[-6.67, -1.48, 5.96, -3.08, -7.85] ⇒ -7.85
[2.34, 2.90, -6.00, 0.05] ⇒ 0.05
[-1.49, 7.75, 2.57, -0.91, 3.27] ⇒ 3.27
[5.19, 8.27, -4.63, -1.75, 3.51] ⇒ 3.51
[6.70, -0.97, -4.85, -4.34, -0.35] ⇒ -0.35
[-7.23, 1.15, 3.59, 1.60, 1.08] ⇒ 1.08
---
[92.3, 11.1, -114.3, 4.9] => 92.3, 4.9

[[0.68, -1.98, 0.51, -0.41, 1.94],
 [1.30, -1.36, 0.30, -0.04, 1.45]] => 0.68, 1.45

[[0.209, 0.001, -0.054, 0.092, 0.153, -0.017, 0.099],
 [-0.010, 0.017, -0.004, 0.026, -0.037, -0.232, -0.105],
 [0.032, 0.006, -0.016, 0.037, 0.106, 0.128, -0.049]] => 0.209, -0.049

[[0.0, -1.2, -0.8, 0.4, 1.3],
 [0.2, 0.7, -0.5, 0.0, 1.7]] => 0.0, 1.7

[0.10, 0.09, -0.17, 0.00] => 0.10, 0.00

[[-1.16, -0.09, 1.14, -0.45, -0.62],
 [0.86, -1.07, -0.55, 0.73, -0.79],
 [1.04, 0.16, -0.01, 1.41, -1.26]] => -1.16, -1.26
---
[-1.36 -0.77 -2.73  6.31  0.73] value -0.77
[ 7.83 -3.75  4.80  5.27] value -3.75
[-4.85  0.74  2.89  6.63  0.08 -2.78] value 0.74
[-6.48  3.84 -8.30 -5.53 -3.47] value 3.84
[-2.47 -6.13  0.94  2.44 -3.60 -3.01 -5.36] value -6.13
[ 6.50 -2.48 -1.24 -0.50 -0.18  7.79  4.75] value -2.48
[-3.50  7.59  5.83 -2.50  8.06  1.99] value 7.59
[ 4.35 -0.79 -1.93  0.00  1.21 -8.09] value -0.79
[-8.14 -3.48  0.72 -0.52 -0.29] value -3.48
---
[[961 198 583 386 590]
 [497 336 417 375 419]] gives 336

[[-226  949  230  280 -303 -466]
 [-568  130 -230  223 -351 -664]] gives 130

[[8120 6671 5325 7692]
 [4148 2577 1030 4956]] gives 2577

[[218 124  62 204]
 [182 164 183 151]] gives 164

[[215 223 177 119]
 [184 167  53  87]] gives 167

[[ 33 261 452 452 738]
 [532 642 358 827 287]] gives 642

[[129 872 278 343]
 [555  70 291 319]] gives 70
---
[ 4.81  6.75 -3.72 -2.00 -3.12] Answer: -3.72, 6.75
[-7.38  0.10 -7.19  3.50  4.27] Answer: -7.19, 4.27
[ 4.67 -4.92 -8.18  3.24  6.60 -2.66 -4.69] Answer: 3.24, 6.60
[ 4.86  5.90  2.24 -7.49  1.19] Answer: 2.24, 5.90
[ 0.82 -7.72 -7.34  5.07 -5.17] Answer: -7.34, 5.07
[ 3.57  2.12  4.89 -6.40  2.49] Answer: 4.89, 4.89
---
[[ 126.3   59.5  159.6   -9.5 -156.7 -185.9 -159.3]
 [ 102.2   19.5 -114.9 -130.1  147.9   11.2  -51.3]
 [ -87.0   88.7  123.3   82.6  -87.4  126.8   93.1]] → -156.7

[[-0.10 -0.41  0.15  0.90  0.65]
 [-0.35  0.06  0.34  0.67  1.76]
 [-0.18 -0.12  0.88  0.95 -1.81]] → 0.15

[[ 17.44  13.95  -6.22 -15.41]
 [  4.79   1.03  11.09  17.03]
 [  1.31 -21.60 -11.67 -13.46]] → 13.95

[[ 0.321  0.809 -1.120 -0.889  0.891  1.008  1.556]
 [-0.556 -0.288  0.516 -1.876  0.191 -1.309 -0.115]
 [-0.339 -1.391  1.396  0.682 -1.639 -0.715  0.084]] → 0.891

[[ 0.07  0.06  0.01  0.10  0.03 -0.13  0.10]
 [ 0.11  0.07  0.00  0.07  0.11  0.02  0.10]
 [-0.08  0.17  0.12  0.01 -0.01  0.01  0.09]] → 0.03

[[ -30.07  113.65 -127.59  135.58  110.00]
 [ -70.64  107.70  -54.41   69.53   51.15]
 [ -92.57  -71.65  103.57    5.33 -107.85]] → -127.59

[[-117.2 -204.1   88.3  -94.9 -195.9]
 [-176.1  144.8  219.8  100.7   55.8]
 [-125.0  130.2  206.0   63.8   33.4]] → 88.3
---
[ 6.53  1.51 -3.52 -0.34  3.66]
-3.52, 6.53
[-4.02  0.46 -3.88  6.92  7.90]
-3.88, 7.90
[-7.52  0.00 -2.86 -4.26 -1.26]
-2.86, 0.00
[-2.02 -0.18  1.76 -7.02  3.51]
1.76, 3.51
[-4.18 -7.00  5.89 -3.17  0.52  7.97 -3.59]
-3.17, 7.97
[ 5.97 -1.50 -2.49 -1.13 -3.48 -3.61  2.36]
-1.13, 5.97
